What can hang from each mark
sazil: pezar
zagup: firol rized zifo
sizuf: felid vobi
laged: firol zagup
pezar: sazil zagup
zifo: laged sizuf
bosan: sefeme tadol zagup
tadol: bosan laged pezar zagup
vobi: kisir ratu
rized: laged zagup
kisir: sazil zagup zifo
rumuz: firol rized
sefeme: firol pezar ratu
ratu: felid
felid: ratu rumuz sazil sefeme vobi

Each row was made from one small tree. The marks that hang from a mark follow it in brackets, in alphabetical order. Every link used is in the known rows. Write each row's tree.
Known rows
felid{rumuz sazil sefeme vobi{kisir}}: [ -26 -119  -31 -119  -25  132  -21   41   -9 -143  -40    9 -118   81
  103   78  176   87   43   63 -140  -20  -72  -14   45   42   -1 -384
  -79   16   30 -142   49  106   -2  118   78   -3 -268  -33  -80 -100
   -6   90  -51  -37   27   -5  -68   60  -18  -30 -179  -18]
rumuz{firol rized{laged zagup{zifo{sizuf{vobi}}}}}: [   5 -125 -145   51  196  -62  -46  -27  -97 -115   10  -11   99  -35
 -158  -14    2   11   69  -47 -212   94  101  -12  -42  -25  108 -551
  -12   37  -47   41  -28  109  -80   44 -174  -48  -98  -12   20  -40
   51  241  -12  -35  -92  -18  -47   13  -31   17  310   -4]
pezar{zagup{rized zifo{laged}}}: [  12   58   40  -23  -33   -4    6 -100  -77  -95   21  -16   42    6
  -37   74  -44  -38  -38    5 -128  -24  -49    2  -42  -27    4  -10
  -70  -11  -44  -21  -17  106  -70 -153 -122   81  -34   43   37   70
  -15   18   42   65  -67   41    5  -16  -62  -23  -70   20]
ratu{felid{sazil sefeme vobi{kisir{zagup}}}}: [ -21  -86   -5  -55 -125   83   15   -3  -59  -87  -31   -6  -75   73
   57   65  150   81   34   25  -98  -24 -111   12   71   -1  -44 -268
  -46  -49   67  -45  -26   97   25   93  157   22 -196   18  -73  -35
   -4   79  -16  -44  -21 -124  -62   34  -35    0 -209  -24]
vobi{ratu{felid{rumuz{rized} sefeme{firol}}}}: [  -2 -109  -68  -96  -33   36   -7  -54   20  -99   18   19  -61   64
  -18  106   51   40   70  -16 -128    9  -20   -1   86   59   54 -227
  -89   59   13  -77   12   27  -27   28   40  132  -77  -61  -82 -104
   55  111  -70 -100  -64   45   -9   32  107   31  -40  -18]
pezar{sazil zagup{rized}}: [  64   92   83   72   58    5    4 -105  -65  -48   27  -15   43   -5
  -55   79  -13  -44   13   -4 -106  -33  -94   14  -33  -23   57 -116
  -73   22 -109  -37  -13   67  -67  -47  -52   67    8  -41   33   38
  -88 -117   62   83  -70  -31   41  -25  -41  -17  -83  -43]
kisir{sazil zagup zifo{laged sizuf}}: [ -20   59  -26  214 -142  -47    8 -107  -95    1  -12  -13   60   28
  -84  -45   64    2  -22  -41   -8   21   -6  -71 -115  -18  -92  176
   33   39  160  -12 -141   77   49 -183 -164 -271 -188   24   28  134
  163  -56   30   81   19   53   67  -66 -116    6   68  -33]
zagup{firol zifo{laged}}: [ -40   29  -27  -62  -51  -25   20  -21  -72  -87   -9   -8   30   30
  -23   75  -66  -26  -33  -13    6  -20    6   14  -13  -18   -7   28
  -57   33   22   10    6   92  -44 -105  -94   86   -7   20   24   58
   40  123   42   69  -37   77   11   16   -4  -17  -19   34]
sazil{pezar{zagup{firol rized zifo{sizuf{vobi}}}}}: [  23   28   23   -5  -29   16   18  -68  -79 -169    2  -25  140  -15
 -157  170  -83    1   18  -21 -147  -63  -10   80   15  -37  -19  102
 -123   -8  -82  -83   19  113  -60 -288 -122   -6  -18  -29   59   32
  -18   82   28   22  -44   94   38   31   17  -39  -33   25]
zagup{firol rized zifo}: [ -58   34  -19  -74   35   13   18  -57  -67  -38  -22  -10  100  -14
  -57  178 -112  -51  -37  -19 -101  -36   -9   18  -19  -26   17   54
 -118  -27  -36   -1   26   48 -108 -153   33   69   -1   -5   60  -31
  -39  153  103    8 -102   65  -40    8    4  -15 -145   11]
zifo{sizuf{vobi{kisir}}}: [  15   -1  -19   14 -110  -18   -9   40   -5 -130   -8   15  117   30
 -111  -14   14   46   47  -10 -110   18   57   14   23  -18   24  143
  -12  -54  -14  -73   20   21  -29  -67 -159  -84   41   22    0   51
  113   40  -56 -133   47  -46   16   22  -61   -9  -29   25]
tadol{laged zagup{zifo}}: [   2  101  -66   -3  -41   -3   17   44  -56  -47   19  -23   34   16
   12   11    6  -14  -24  -13   -5  -52   -8  -51   23   70   50   37
  -61  -58  -57   31  -12  -45  -50  -12 -113   47   67   36  -42   50
  -35   43   25   17   30 -101  -12  -57   -2  -12 -135  -43]
bosan{sefeme{pezar} tadol zagup{firol}}: [ -29   13   41   40  -31   34   46  -74  -62   99  -32   18   70   -7
 -144   86   29    9 -161   39  -20 -103   57   33  -95   33    7  124
 -132   85  -68  109  -64   24  -65 -132  -54 -117  175   47   11 -117
  -51  -23  109   63  -42   93  -51   80   31    9   28  -18]
tadol{bosan zagup{firol rized zifo{laged}}}: [ -51  197  -81  -86 -146   45   51  -70  -98 -161    7  -49   52   -3
  -27   73  -39  -46  -44    0 -115  -46  -40  -20   25   37   -1  116
 -149  -90  -60   24  -18   36 -104 -102 -143   -3  133   -8   -4   42
   43   54  -39   33  -24   49   18  -66  -19  -33 -287   13]
sazil{pezar{zagup{firol rized{laged} zifo{sizuf}}}}: [   1   76    4   25   -5    7   15  -87 -107 -136   16  -32  101   -4
 -110  174  -56   12    7  -18  -88  -55  -34   37    5  -29   28  -34
 -135    4  -84  -43   -2  131  -95 -224 -115   -4  -87  -20   35   -1
  -25   57   39   41  -60  120   14   31   25  -29    7    4]
vobi{kisir ratu{felid}}: [ -30   67   -7  -66 -115  -31    7  -26  -17 -115   -4   18  -10   85
  -86   48    1   -2   51    6  -43   -9  -49  -26  100   25   91   90
  -24 -163    4  -54   16  -33  -29  -23  -49  125   24   74  -87   13
   93   12   19 -121  -20 -169    4   51    4   15 -116   21]
sizuf{felid{ratu sazil{pezar} sefeme} vobi{kisir}}: [  41 -212  -92  -78  -89   99    0   77   10 -145  -39    7   14  -35
  -51   11  104   77  112   29  -73  -29  -45   86  115   73   -6 -190
  -73  -88   25 -129   41  142   44  -65  -83   16 -262  -20  -46  -28
   36  116 -128 -156    5 -104  -38   43   57  -30  -28   48]
laged{firol zagup{rized zifo{sizuf}}}: [   9   61    9   -8   29    7  -19  -82  -71   84   15   14  121  -39
  -69   -4  -14   43  -65   29   13    6  -35  -22    8  -46  -73   47
  -47  -31  -70  -36   27  -33 -164 -228  -64   91    3  -27   57   -5
  -31   27  -15  -89    8   72   18  -46 -199  -29 -158   46]
rumuz{firol rized{laged zagup{zifo{sizuf}}}}: [ -22  -71 -136   56  195  -54  -48  -49 -105  -83    9  -15   60  -29
 -117   -9    6    6   50  -33 -164   97   62  -48  -42  -26  121 -547
  -31   44  -32   54  -38  130  -98   75 -125  -18  -83  -10   -8  -66
   31  184    9   -2  -94    9  -42    7  -45   22  290  -10]
laged{firol zagup{rized zifo{sizuf{felid vobi}}}}: [  74  -56  -26  -12   43   18  -21  -75  -66   80   15   23  177  -82
 -117   10  -33   53  -54   14  -22   18    4   23    8  -36  -65   70
  -18  -33  -89  -23   32  -29 -175 -269 -107   46  -49  -44   79   12
   -1   58  -97 -191   -6   58   30  -46 -144  -34 -103   86]
ratu{felid{rumuz{rized{zagup}} sefeme{pezar} vobi}}: [  21 -198  -40  -87   54   64  -35  -36  -52   -4   14    1  -71   68
   57  104  142   68   36  -10 -200   45  -47   11   40   52   62 -531
  -63   65  -24  -22   14  115  -50   74  189   45 -239   14 -117 -170
  -29  112 -154  -29  -69  154  -12   18  138   22  -11  -24]
felid{ratu sazil sefeme}: [ -55  -99  -53  -43  -23  100   -1   62  -13  -64  -37   -5  -69    4
   49  -35  165   61   70   59   13  -21  -81   41   70   65  -69 -380
  -94   -1   46  -89   35  158   48   71   39  109 -205  -47  -14  -71
  -38  116   -4  -17    5  -23  -75  -13  -24  -20 -136  -28]
sazil{pezar{zagup{zifo}}}: [  60   32   44    7   15   -2    3  -60  -49 -102   10  -17    7   -9
  -35   61  -48  -10   14    2  -21  -53  -56   19   31  -13  -24  -49
  -54  -29  -47  -44    6   59   -6 -140  -46   66    0   13   -8   48
  -66  -24   86  112   -4   22   54   24   29  -31   30   -2]
tadol{bosan laged zagup{firol}}: [ -46  187 -108  -16 -110   29   41   18  -59 -115   23  -58    2   22
    7   15   71   19  -16   -7   -1  -66  -31  -29   59   93   45  115
  -79 -107 -102   48  -44  -35  -58   26 -124  -37  155  -33  -32   34
   22  -47  -86   16   33  -29   16  -70   42   -9 -177  -44]
rized{zagup{firol zifo{laged}}}: [ -67   10  -41  -21   38  -43   -5  -56 -117  -67   -6  -16   14   33
  -42  113  -53  -26  -58  -31  -48   14   14  -14  -46   15  -16  -60
  -40   24  -11   50    3  109  -30  -76 -121   62   -8   24   15   25
   85   88   36   86  -33   66   -7    7  -62   -1   61   54]
kisir{sazil zagup{firol zifo}}: [ -41   88  -52   74   47  -31   17  -93 -113  -16  -33  -17   39   -2
  -67  108  -74  -52  -36  -46  -19  -21   -7  -42  -66  -22  -96    7
  -32  -43   82   49  -72   -6  -13 -141   55  -47  -37   -1  123   39
   -6   59  241   77  -83    2   22  -26  -39    6   -3  -72]
pezar{sazil zagup{rized{laged{firol}} zifo}}: [ 101   70   26   67  133  -30   -9 -135 -131  -61   37   -2   67  -13
  -37   63  -11  -10   -1   -4  -44  -40 -100  -11  -33  -37   74 -336
  -60   -1 -144   -5    0   19 -150  -70  -72  130  -81  -22   68   58
 -117  -14  146   37  -88  -23   21  -21  -52  -23 -125  -54]
zagup{firol rized{laged} zifo{sizuf{vobi}}}: [ -21   -6  -65   -1   14  -11   15  -22  -99 -109   -6  -12  198   -7
 -140  156  -74   10    4  -42 -142  -15   70   50  -25  -30   42  -49
 -108    3  -69    0   24   83 -130 -179 -130  -45  -95  -18   93  -11
   47  245   28  -94  -76   89  -55   13    3  -19  -65   10]
sazil{pezar{zagup{rized}}}: [  25   43   54    5  -21   29   11  -75  -21  -65   21  -27   12  -23
  -55   96  -30   -8    8    0  -97  -55  -65   35    9  -12    6   58
  -68  -17  -55  -63  -17   56    0 -176  -47  -13  -60   -7    1   -2
  -59  -67  -17   62  -39   39   22   19   18  -17   16   10]
tadol{bosan pezar zagup}: [  -3  248  -63   -4 -157   88   33   12  -37 -134   17  -51  -17  -27
   58  -68   48   -3   10   18   54  -34  -38  -34   76  120  -25  -61
  -57 -131  -97   -2  -13  -44  -30  100  -84 -117  200  -59  -80   61
    6 -130 -137  -12   88  -86   77  -94   11   -8 -219  -46]
zagup{rized{laged{firol}} zifo{sizuf{felid{vobi}}}}: [  72  -74  -77    1   30   33  -18  -87  -97  -22    0   10  123  -66
  -61   77   21   78  -57   21  -43   11  -21    5  -16  -59   51 -135
  -54   14  -54   13   10   53 -169 -132    3  -47 -244  -36   22  -42
   -3  125  -64 -216  -46  134  -28   -5  -18  -28 -148   41]
pezar{sazil zagup{firol}}: [  30  103   59   63   65  -13    3  -85  -89  -76   21  -12   15   32
  -53  104    4  -28   16   -7  -13  -37  -82   25  -21  -20   24 -144
  -67   51 -106  -30   -2   76  -70    5  -39  105   58  -71   47   67
  -69 -110   91  119  -60   -6   79   -3    3  -17  -21  -47]
felid{rumuz{firol} sefeme vobi{ratu}}: [ -31 -136  -74  -52   83  112   -9  -13   -7 -114  -18    4 -141   67
  -20   88   89   45   60   43 -116    8    8  -12   31   17   16 -416
  -47   70   14 -124   56  127  -29   54   12   50 -230  -90  -45  -76
   10  114  -27  -95  -65   33  -42   41   20  -24  -73  -11]
sefeme{pezar{sazil zagup{firol}} ratu{felid}}: [ 117  -47  131   12   19  -16    0  -56 -109   57   53   26   59   45
  -11  107   65  -32  -26  -44   50  -14 -136   40  -18   33   98 -224
 -137   40 -183  -52   18   34  -91  -98   38  197    3   48  -92   -8
 -134 -175  -16   18  -64  -36   69    2  185   -2   -2   -6]
pezar{zagup{zifo{laged}}}: [  31   47   34   -2  -28  -26   -2  -70  -75 -107   22   -8    2   27
  -11   17  -12  -19  -24   11  -39  -14  -39   -6  -25  -17  -21  -76
  -27    3  -30  -11  -13   96  -40  -77 -128  103    5   42   20  108
    0   -9   60   93  -20   24   42   -8  -45  -23   -1   11]
bosan{sefeme{firol} tadol{laged zagup{zifo}}}: [  48   55  -60   -5  -86   22   43  -31  -35   24   10    9   92  -12
  -71   74   58    5 -153   11  -19  -87   44  -53  -39   97   -2  160
 -151   81 -103   79  -51  -53  -37  -41  -87  -47  201  -59  -88   -7
    4   40   81   10   43  -45 -100    6    0   -1  -71  -68]
tadol{bosan{sefeme} pezar{sazil} zagup{rized}}: [  55  312  -21   82 -161   98   69  -61  -71  -71    9  -59   67  -50
  -18   -8   23  -44  -16   24  -17  -74  -64  -15   33  116   35 -114
 -167  -95 -162    4  -30  -20  -53   53 -122 -124  256 -147  -86    1
  -43 -138  -51   64   56  -69   64  -72  -21  -21 -297  -98]
felid{rumuz sefeme{firol pezar{zagup} ratu} vobi}: [ 101 -233   57  -79   -7  114  -47  -51   -3   30   48   52  -68   45
  102  174  201   71  -86   -4 -115    6  -67  -10  -58   56  -23 -372
 -193  167 -138 -168   51   51  -53  -35  110   53 -218  -38 -122 -105
  -76 -118 -126 -110  -28  161  -28   15  175  -20  -52    0]
zifo{sizuf{felid{ratu rumuz sazil sefeme} vobi}}: [  42 -228  -92    2  -14  130  -12   90  -13 -130  -33    8   46   -4
  -34    8  116   98   99   37  -59   26   12   81   57   75  -29 -278
  -65   52   23 -112   66  215   -4  -39  -73  -24 -274  -94   -9  -69
   63  126 -157 -171   44   96   -8   -2   31  -26  -27   22]
sefeme{firol ratu{felid}}: [  84 -170   64  -57  -66   -8    2  -18   17   69   47   43   43    8
   38   81   52   33  -66  -40   40   16  -45    7  -18   33   12   41
 -103   63  -63  -50    5  -52   16  -71   99  104   -9  -26 -134  -31
  -13  -58  -98  -95   -8  -59  -20   19  123   22   15   16]
vobi{kisir ratu{felid{rumuz{rized} sazil}}}: [ -35   10  -46 -131  -49   16  -21    7   -8 -196  -21   14  -54   85
  -46   42   60    2   95   28 -133    4  -85  -19  112   50  141 -234
  -62 -109   36 -107   12   -5  -16   48  -10  109 -111   50 -122 -100
   58   94  -21  -61  -11 -114  -12   79   44   20  -12    2]
vobi{kisir{sazil{pezar} zagup{firol}}}: [ -53  118  -39   42  -84  -25   18  -61  -56  -77  -25  -17    1   26
  -87  104  -39  -18   11  -42  -58  -38  -33  -45  -11  -12  -28  180
  -37 -110   90  -37  -80  -26   32 -168  -17 -124  -60   32   37   34
   47  -52  119   41  -48  -70   35   33  -29   13   57  -42]
laged{firol zagup{zifo{sizuf{felid{ratu}}}}}: [  44  -11  -36   13   34   21  -38  -35  -64   84    6   26   87  -52
  -65  -61   43   79  -41   61  135   34  -50   -5   51  -14  -91  -75
  -33  -56  -40  -43   48   33 -147 -182  -27  148  -77  -52   17   20
   -8   -1  -49 -139   34   87   64  -51 -136  -34  -73   47]
ratu{felid{rumuz{firol} sazil}}: [  29 -180   -6  -55   87   68   22   43  -32  -72    0    2  -48   60
   39   23   39   13   80   22  -10   27  -44   25   22   40   52 -371
    2   29   25  -26   25  107   32   70   72  108 -221  -28  -94  -78
  -63   83  -56   33  -32  -75  -31   40   66   11   81  -31]

Which tree is each row?
[  -9  -32  -99   32  155  -20  -58  -15  -77 -103    5  -14   31   28
  -24   51    6   25   38  -26 -166   69   45  -47  -21   29  106 -449
  -45   47  -20    8    4   92  -90   19  -62  -52 -127   -4  -23 -105
   64  141   -5   32  -11  164   -2   19   -1   20  196  -24] : felid{rumuz{rized{laged zagup{zifo{sizuf}}}}}
[  69  -82    9  -46  -15   87  -22    2  -24  -58   -4   27  -64   93
   67   95  125   39   43   10 -138   -6  -62  -23   29   33   87 -395
 -109   41  -52 -122   61   88  -74   69   51   34 -202   20 -110  -74
  -40  -37  -47  -47  -19   62    5   29   77  -25 -171  -41] : felid{rumuz sefeme{pezar{sazil}} vobi{kisir}}
[  72  166   41   81   45   20   10  -69 -112 -104   29  -30   70  -21
   -8   73  -40  -41   23  -14   -2  -48  -73    3  -12   38   75 -382
  -86  -24 -152  -22    0   83 -104  -12 -101   34  -32  -43    4   77
 -104  -50   57   73  -53  -78   41  -37  -12  -13  -85  -77] : tadol{pezar{sazil zagup{rized{laged} zifo}}}
[  55   22    2  133 -116  -53   -3 -164 -101  -65   26    1   44   12
  -91  -66  122   71   -1    4   66  -26  -78  -39  -61  -12  -73  161
   34   47   53  -94  -96   55   13 -274 -220 -151 -215  -22    1  146
   77  -97  -56   72   47   92  135  -31  -59  -25   37   -5] : kisir{sazil{pezar{zagup}} zifo{laged{firol} sizuf}}
[ -35   78   18   63  -45   43   38   43  -22  -55   -8  -30    9  -12
  -32  -37   29   56  -78   30   90 -125   36   10  -20   93   53  136
    6    9  -42   82  -85   36  -14  -76 -139 -157  111   55  -22   31
  -44  -63  -33   48   33 -114  -23    8  -57   27   -9  -46] : bosan{tadol{laged pezar} zagup}
[ -45   43   -1   59    6   -1   60  -40  -86    8  -43  -16   92    7
 -133   89  -18   33 -152   42    3 -154   66   15  -69   39   34  189
 -110   30  -56  137  -79   55  -75 -171 -113  -52  213   18   35  -42
  -44  107  212  138  -24   16  -71   81  -52    0  -35  -58] : bosan{sefeme tadol{laged} zagup{firol zifo}}
[   6  166  -91   14 -112   26   33   27  -33 -100   29  -53  -11    7
   31  -67   88   22   -5    3   -3  -52  -33  -46   64  100   49   79
  -42 -124  -90   50  -51  -55  -26   50 -144  -52  142   -4  -62   41
   19  -82  -97    9   70  -69   15  -84   16  -10 -171  -49] : tadol{bosan laged zagup}
[  18 -120  -17   68   23   69    9  -32  -58  -69  -25    6   46    6
  -24   64  -49   75   -6   23  -70  -32   48    5  -20   19   11  -28
  -75   48   20   16    5  153 -109 -110 -104  -14    6    6   28  -53
   -6   40   23  -34  -11  110   49   14  -39  -13 -106    8] : bosan{zagup{zifo{sizuf{felid{rumuz sefeme}}}}}
[ -57   49  -23   48 -175  -18   -9  -88  -55  -13   -6    9   31   41
  -27   15   26   -1  -48  -24 -107  -10  -58  -74  -67  -45    8  203
    3  -90   77  -71  -78  -22  -50 -177 -103 -153 -162  100   -9  117
  124  -50   12  -27  -41  -38  -13   -7 -145   15  -94   40] : vobi{kisir{zagup{rized} zifo{laged{firol}}}}
[ -60   63  -23  -39 -108    3   28  -48  -90 -115  -12  -17  132   14
  -96  124  -86  -17  -39  -14  -94  -14   13   26  -28  -44   20  171
 -125   49   10  -19    3  159  -98 -220 -150   16  -25    4   37   15
   70  146  -16  -10  -48  151   -6    0  -65  -22 -114   55] : zagup{firol rized zifo{laged sizuf}}
[ 58  38   7  37 -67  17  22 -36 -17  27  -6 -13  33 -31   5 -55  70  17
 -65  24  30 -24 -24  -6  -1  49   7 -25 -99 -78 -99   3 -21 -30  -9 -47
 -32 -45 196 -56 -65 -53  14 -74  23  27  66  34   5  17  32 -20 -56 -10] : tadol{bosan{sefeme{ratu}}}
[   7   57    5   26 -117  -18  -12  -31  -45   40   38    9   29   14
  -43 -121   79   88  -50   34  105   34  -13  -12    4  -32  -78  103
   30   66    3  -39  -17   27  -62 -154 -222   19  -33  -22    9   65
   89  -70 -184  -61   82  100   68  -37 -199  -16   17   77] : zifo{laged{firol zagup} sizuf}
[  20  -14  -56  -27   78  -15   -4  -66  -76   -2   10    6   72  -33
   -9   45  -33   16  -31   -7  -30  -18  -17  -20  -20  -25   47 -173
  -32  -41  -56   25   10  -42 -125 -112  -15   47 -145   23   59  -20
  -49  142   70  -81  -74   29  -62   -4  -32   -6 -125   -2] : zagup{rized{laged{firol}} zifo}
[  11  111   65   41   61    9   12 -114  -90  -62   21  -19   56   10
  -79  161  -28  -49    1  -13 -103  -48  -92   32  -39  -28   51  -78
 -109   39 -121  -39   -6   86  -98  -71  -32   83   19  -71   64   30
  -85  -81   75   91 -107   10   42  -10  -13  -17  -91  -39] : pezar{sazil zagup{firol rized}}
[ -12  -39  -84  -16   34   45   11  -47 -123  -75  -23  -10  161  -52
  -87  167  -33   12  -20   -9  -61   -4  -10   35  -20   -7   69 -124
 -136   33  -47   33    5  147 -144 -107  -80  -22 -189  -38   43  -85
   12  174  -22 -112  -70   95  -64   10   27  -22  -44   47] : zagup{firol rized{laged} zifo{sizuf{felid{sazil}}}}
[  53 -170   27  -68   11   99    8   -9  -67  -48   19   11  -62   85
  101   72  136   44   66   11  -56   -8  -98   33   47   94   10 -449
  -69   45  -51  -49   33  132  -24   53   67  148 -210   31  -75 -100
  -93    1  -75    5  -28   31  -13    7  127    2  -71  -28] : ratu{felid{rumuz sazil sefeme{pezar{zagup}}}}
[  88 -108   29    5  -29   19   30  -24  -56   41   24   12   12   50
   38   23   57   18   70  -34    7   -7  -64   34   62   46   54 -260
  -49   43  -50   18   14   87  -41   41   45  152  -49   30  -70  -34
  -73   -4  -50  -21  -52  -27   21  -21  108    9 -138  -34] : ratu{felid{sefeme{pezar{sazil}}}}
[ 13 -16 -51 -18  34  -4   4  18 -21  -2   5   2   6  -4 -14 -64  82  64
 -62  20  99 -63  -5 -15  13  35  40 118  69  32 -43  56 -38 -41 -50 -81
 -33 -34   9  27   5  34 -13  13  -8 -60  29 -38 -57   2 -47  14 -31  -5] : bosan{tadol{laged{firol}}}
[  90 -279  -31   69  -83   30  -23  -44   -7   50   12   48  157  -37
  -52   57  106   78  -21  -53  -45   29   36   12  -56   39  -29   99
  -78  118  -51 -105    0   64  -56 -136 -112 -140 -107  -75  -61   46
  119    4 -169 -191   24   33    9  -26   73  -15  -14   70] : kisir{zifo{sizuf{felid{sefeme{firol ratu}} vobi}}}
